Below are the code and all the weights of a small trained network. Each question names an input and a target symbol and asks about switching units off, where a switched-off unit gives its printed mean instead of its output.

import numpy as np


def w(rows, s, z=0):
    codes = np.array(rows[::2]) - 128.0
    scale = np.full(codes.shape[1], s)
    scale[-1] = z or s
    return codes * scale


def f(y):
    return y / 2 * (1 + np.tanh(0.7978845608 * (y + 0.044715 * y**3)))


def softmax(a):
    e = np.exp(a - a.max(-1, keepdims=True))
    return e / e.sum(-1, keepdims=True)


def log_softmax(a):
    a = a - a.max(-1, keepdims=True)
    return a - np.log(np.exp(a).sum(-1, keepdims=True))


def net(x, mask):
    ids = ['δηλμξσω'.index(c) for c in x.split()]
    T = len(ids)
    res = E[ids] + P[:T]
    q, k, v = (res @ M[0].T for M in (Q, K, V))
    z = softmax(np.where(np.tri(T) > 0, q @ k.T / 4**0.5, -1e9)) @ v
    res = res + np.where(mask[0], z, O[0][:, -1]) @ O[0][:, :-1]
    y = f(res @ A[0][:, :-1].T + A[0][:, -1])
    res = res + np.where(mask[1:13], y, B[0][:, -1]) @ B[0][:, :-1]
    return log_softmax(res[-1] @ U[:, :-1].T + U[:, -1])


Q, K, V, O, A, B = {}, {}, {}, {}, {}, {}
E = w([
[20,216,187],'δ',
[32,196,208],'η',
[36,188,198],'λ',
[96,124,153],'μ',
[88,116,229],'ξ',
[98,68,180],'σ',
[93,3,33],'ω',
],0.014)
P = w([
[249,146,106],'0',
[156,127,104],'1',
[153,237,86],'2',
[119,118,94],'3',
[129,168,132],'4',
[88,122,103],'5',
[134,137,144],'6',
[72,115,116],'7',
[145,111,165],'8',
[54,101,123],'9',
[153,88,190],'10',
[64,125,162],'11',
[153,40,231],'12',
],0.015)
Q[0] = w([
[247,155,125],'h1',
[119,40,155],'h1',
[146,150,91],'h1',
[161,150,98],'h1',
],0.013)
K[0] = w([
[222,235,69],'h1',
[2,100,132],'h1',
[173,141,187],'h1',
[150,209,36],'h1',
],0.008)
V[0] = w([
[174,61,164],'h1',
[122,253,48],'h1',
[225,201,25],'h1',
[117,28,2],'h1',
],0.0086)
O[0] = w([
[89,143,46,123],'h1',
[208,84,222,76],'h1',
[97,53,159,2],'h1',
[9,47,169,90],'h1',
],0.012,0.0085)
A[0] = w([
[80,116,157,147],'n1',
[95,163,8,254],'n2',
[62,85,174,138],'n3',
[132,247,181,142],'n4',
[47,199,152,128],'n5',
[196,99,82,121],'n6',
[172,129,189,142],'n7',
[85,95,59,124],'n8',
[77,174,162,90],'n9',
[133,209,227,92],'n10',
[177,37,182,134],'n11',
[181,35,154,167],'n12',
],0.011,0.012)
B[0] = w([
[82,153,67,149],'n1',
[130,176,182,248],'n2',
[185,129,48,156],'n3',
[121,144,90,250],'n4',
[119,79,164,206],'n5',
[196,120,67,133],'n6',
[35,56,110,148],'n7',
[142,85,165,152],'n8',
[186,45,97,157],'n9',
[207,1,88,190],'n10',
[100,80,201,132],'n11',
[167,96,196,134],'n12',
],0.0077,0.021)
U = w([
[209,61,181,62],'δ',
[196,98,82,2],'η',
[193,94,130,10],'λ',
[161,98,253,146],'μ',
[129,237,29,184],'ξ',
[78,189,219,146],'σ',
[2,89,200,181],'ω',
],0.0079,0.005)

Each question gives the input, a string of symbols that net reads in full, and the target symbol t.
The units are the heads (4 rows each of Q, K, V and O) and the neurons (one row each of A and B). Each row of codes is followed by its name. A weight is (code - 128) times the scale printed after its matrix; where a second scale follows, it is the last column's (O, A, B and U).
mask holds one flag per unit, heads first, then neurons. A switched-off unit (its flag False) gives its mean, the last column of its rows in O or B, instead of its output. The means were averaged over made-up inputs and are rounded, as every weight is.
A unit's drop is (log p(t) with every unit on - log p(t) with that unit switched off) / (log p(t) with every unit on - log p(t) with every unit switched off).
The circuit of an input: a set's keep is (log p(t) with only the set's units on - log p(t) with every unit switched off) / (log p(t) with every unit on - log p(t) with every unit switched off). Starting from the 12 units with the biggest drops (on a tie, the unit counted first), units are removed one at a time, each time the one whose removal leaves the highest keep (on an exact tie, the one counted first), for as long as the keep stays at least 0.8.
units of the circuit, in order: the units of the circuit, biggest drop first
most important unit: the unit with the biggest drop
top k neurons: the k neurons with the biggest drops, biggest first
drop when u is switched off: that unit's drop, to one decimal
input η ξ δ δ δ δ ξ ξ μ ξ μ, target ξ: units of the circuit, in order -> (h1, n5)
input ω ξ σ λ, target σ: units of the circuit, in order -> (n3, n10, n2)
input ξ μ δ δ η δ ω, target δ: top 2 neurons -> (n6, n2)
input ω ξ σ δ, target σ: most important unit -> n10
input η ξ μ, target η: top 2 neurons -> (n2, n5)
input δ μ σ ω σ ω σ λ ξ ξ σ σ, target σ: top 2 neurons -> (n2, n10)
input δ ξ η δ ξ η ω ξ λ η ω, target ξ: units of the circuit, in order -> (n10, n5)
input η σ ξ, target η: units of the circuit, in order -> (h1, n10, n2)
input σ δ δ, target σ: top 3 neurons -> (n2, n5, n3)
input ξ δ λ λ η η σ η ξ, target η: units of the circuit, in order -> (h1, n10, n2, n5)
input ω ξ ξ δ δ η ξ ω δ λ ξ ω, target ω: top 2 neurons -> (n8, n4)
input η ω δ σ η δ η δ λ, target δ: units of the circuit, in order -> (n10, h1)
input ξ σ ξ ξ, target σ: top 3 neurons -> (n10, n3, n2)
input σ ξ η, target σ: units of the circuit, in order -> (n2, n5)
input η δ η ξ μ ω η η δ σ δ μ, target σ: units of the circuit, in order -> (n2, n10, h1, n3)
input η ξ λ, target η: units of the circuit, in order -> (n10, h1)
input σ ξ λ, target σ: top 3 neurons -> (n2, n5, n3)
input η δ δ λ ξ ξ ξ δ η ω δ δ, target ω: top 2 neurons -> (n5, n1)
input δ η ω σ, target ω: top 2 neurons -> (n4, n10)
input ξ η δ ξ δ λ η ξ μ ξ η, target ξ: top 2 neurons -> (n4, n8)
input μ ξ ξ δ ω ξ δ ξ ξ ξ η δ, target ξ: top neuron -> (n4)
input ω ξ ω η δ ξ ξ δ δ ω μ ω σ, target ω: drop when n10 is switched off -> 0.1
